Below are the code and all the weights of a small trained network. Each question names an input and a target symbol and asks about switching units off, where a switched-off unit gives its printed mean instead of its output.

import numpy as np


def w(rows, s, z=0):
    codes = np.array(rows[::2]) - 128.0
    scale = np.full(codes.shape[1], s)
    scale[-1] = z or s
    return codes * scale


def norm(h):
    return h / np.sqrt((h * h).mean(-1, keepdims=True) + 1e-5)


def f(y):
    return np.maximum(y, 0)


def softmax(a):
    e = np.exp(a - a.max(-1, keepdims=True))
    return e / e.sum(-1, keepdims=True)


def log_softmax(a):
    a = a - a.max(-1, keepdims=True)
    return a - np.log(np.exp(a).sum(-1, keepdims=True))


def net(x, mask):
    ids = ['ΔΘΠΦαγεζημψω'.index(c) for c in x.split()]
    T = len(ids)
    res = E[ids] + P[:T]
    r = norm(res)
    for j in range(2):
        rows = slice(3 * j, 3 * j + 3)
        q, k, v = (r @ M[0][rows].T for M in (Q, K, V))
        z = softmax(np.where(np.tri(T) > 0, q @ k.T / 3**0.5, -1e9)) @ v
        o = O[0][rows]
        res = res + np.where(mask[j], z, o[:, -1]) @ o[:, :-1]
    y = f(norm(res) @ A[0][:, :-1].T + A[0][:, -1])
    res = res + np.where(mask[2:10], y, B[0][:, -1]) @ B[0][:, :-1]
    return log_softmax(norm(res)[-1] @ U[:, :-1].T + U[:, -1])


Q, K, V, O, A, B = {}, {}, {}, {}, {}, {}
E = w([
[143,100,241,113,80,132],'Δ',
[86,16,226,253,143,144],'Θ',
[20,119,130,115,67,157],'Π',
[85,99,201,156,85,93],'Φ',
[47,106,180,134,114,164],'α',
[56,137,204,149,93,97],'γ',
[97,158,188,190,93,126],'ε',
[88,153,174,79,61,119],'ζ',
[85,182,152,145,101,167],'η',
[62,89,119,128,69,189],'μ',
[89,125,172,71,39,149],'ψ',
[96,77,155,87,24,130],'ω',
],0.0057)
P = w([
[156,119,78,106,173,115],'0',
[2,94,179,178,3,241],'1',
[195,161,100,104,162,143],'2',
[3,105,180,180,8,241],'3',
[191,157,101,110,161,144],'4',
[2,105,179,181,10,239],'5',
[189,155,99,108,158,143],'6',
[8,105,179,188,15,245],'7',
[188,155,102,111,159,141],'8',
[8,95,177,185,8,247],'9',
[185,152,99,113,158,142],'10',
[2,100,180,181,5,251],'11',
[183,149,98,114,160,139],'12',
],0.0075)
Q[0] = w([
[124,141,172,166,26,26],'h0',
[85,92,179,75,3,162],'h0',
[103,18,153,210,102,176],'h0',
[124,195,154,144,193,113],'h1',
[70,170,67,116,142,145],'h1',
[197,170,55,86,168,102],'h1',
],0.013)
K[0] = w([
[141,113,160,117,98,10],'h0',
[91,53,125,64,84,108],'h0',
[138,28,101,135,194,119],'h0',
[107,192,193,177,139,126],'h1',
[63,164,94,124,90,154],'h1',
[145,159,172,149,43,205],'h1',
],0.014)
V[0] = w([
[82,158,205,38,173,143],'h0',
[170,95,174,111,52,60],'h0',
[150,231,97,190,123,57],'h0',
[64,184,93,42,56,162],'h1',
[140,2,141,98,62,93],'h1',
[15,157,151,151,135,65],'h1',
],0.0081)
O[0] = w([
[28,122,149,18,178,109,252],'h0',
[54,95,60,175,130,41,177],'h0',
[50,189,132,217,42,144,20],'h0',
[139,107,90,169,67,184,37],'h1',
[165,242,131,182,187,163,199],'h1',
[2,145,104,65,133,204,186],'h1',
],0.007,0.0024)
A[0] = w([
[162,109,199,127,139,203,184],'n0',
[110,121,137,158,191,53,67],'n1',
[204,119,79,149,136,181,102],'n2',
[189,143,26,48,144,88,100],'n3',
[93,158,132,164,30,116,3],'n4',
[60,103,100,147,111,177,183],'n5',
[92,184,157,98,188,179,101],'n6',
[135,102,116,5,136,165,120],'n7',
],0.011,0.0043)
B[0] = w([
[109,168,55,55,133,108,228],'n0',
[142,168,18,147,24,135,184],'n1',
[25,85,89,115,166,99,165],'n2',
[83,93,254,91,16,184,157],'n3',
[136,12,111,157,235,222,180],'n4',
[240,163,143,147,154,50,253],'n5',
[201,52,166,153,57,96,220],'n6',
[105,179,139,244,182,114,223],'n7',
],0.0079,0.0075)
U = w([
[9,168,196,146,34,218,150],'Δ',
[148,43,123,205,162,212,137],'Θ',
[84,107,69,29,137,183,252],'Π',
[214,103,73,75,232,45,98],'Φ',
[66,209,75,191,226,151,97],'α',
[122,1,153,95,9,131,99],'γ',
[173,190,149,119,38,248,178],'ε',
[192,129,196,7,59,74,128],'ζ',
[46,104,164,95,202,1,113],'η',
[89,162,50,151,15,85,154],'μ',
[140,179,219,62,216,172,167],'ψ',
[183,180,243,234,108,73,6],'ω',
],0.0091,0.0044)

Each question gives the input, a string of symbols that net reads in full, and the target symbol t.
The units are the heads (3 rows each of Q, K, V and O) and the neurons (one row each of A and B). Each row of codes is followed by its name. A weight is (code - 128) times the scale printed after its matrix; where a second scale follows, it is the last column's (O, A, B and U).
mask holds one flag per unit, heads first, then neurons. A switched-off unit (its flag False) gives its mean, the last column of its rows in O or B, instead of its output. The means were averaged over made-up inputs and are rounded, as every weight is.
A unit's drop is (log p(t) with every unit on - log p(t) with that unit switched off) / (log p(t) with every unit on - log p(t) with every unit switched off).
The circuit of an input: a set's keep is (log p(t) with only the set's units on - log p(t) with every unit switched off) / (log p(t) with every unit on - log p(t) with every unit switched off). Starting from all 10 units, units are removed one at a time, each time the one whose removal leaves the highest keep (on an exact tie, the one counted first), for as long as the keep stays at least 0.8.
circuit, biggest first: the units of the circuit, biggest drop first
k most important neurons: the k neurons with the biggest drops, biggest first
which heads matter: for each layer, one digit per head in row order, 1 if its drop is at least 0.15 and else 0, layers parted by /
input μ η ψ ω, target Π: circuit, biggest first : (h0; n0; n5)
input η α η γ Φ Φ Θ γ α γ, target γ: circuit, biggest first : (h1)
input Θ ζ ε ζ Φ ω, target ζ: circuit, biggest first : (h1; n6; n0; h0)
input Δ α ζ, target ω: circuit, biggest first : (n7; n6)
input ζ Φ Δ ψ Φ ψ Φ Φ η Φ η ζ, target Θ: circuit, biggest first : (h1; n4)
input η γ ζ Θ η Δ Π, target α: circuit, biggest first : (n7; h1; h0; n6)
input Φ Δ Φ Φ μ, target Π: circuit, biggest first : (n2; n5; h0)
input ζ ε ε Φ Φ Φ γ η, target Θ: circuit, biggest first : (h1; n4)
input ψ μ ε ε Π Θ α γ α Δ, target Φ: which heads matter : 11
input Δ μ Φ Θ Φ Π α γ, target μ: circuit, biggest first : (n1; h1; h0)
input Π Θ ε Φ η α Δ ψ, target ε: which heads matter : 11
input η Φ Φ ζ Φ η Φ η γ Π α ε ζ, target ω: which heads matter : 01
input η Θ γ Π γ Φ Φ Φ Θ Φ, target γ: which heads matter : 01
input ζ α α ζ ε ε, target Θ: circuit, biggest first : (n4)
input α η ψ, target Δ: which heads matter : 00
input Π ω Φ Φ ζ ω γ ψ α ε, target ε: which heads matter : 11
input Φ ε α ε Θ ζ η ε ζ ζ Δ α, target ω: 2 most important neurons : (n6; n5)
input ε ζ α ω ψ γ ω μ, target η: which heads matter : 01
input η Φ Φ Π α Φ Θ Θ Φ ε, target γ: which heads matter : 01
input Φ ε Θ α γ Π Π Φ, target ω: which heads matter : 11
input γ ε ε Φ ψ Φ Δ α ε, target Θ: which heads matter : 10
input ε ε Φ ψ η ε Φ Δ, target η: which heads matter : 01
input γ η ε Φ ω, target γ: which heads matter : 11
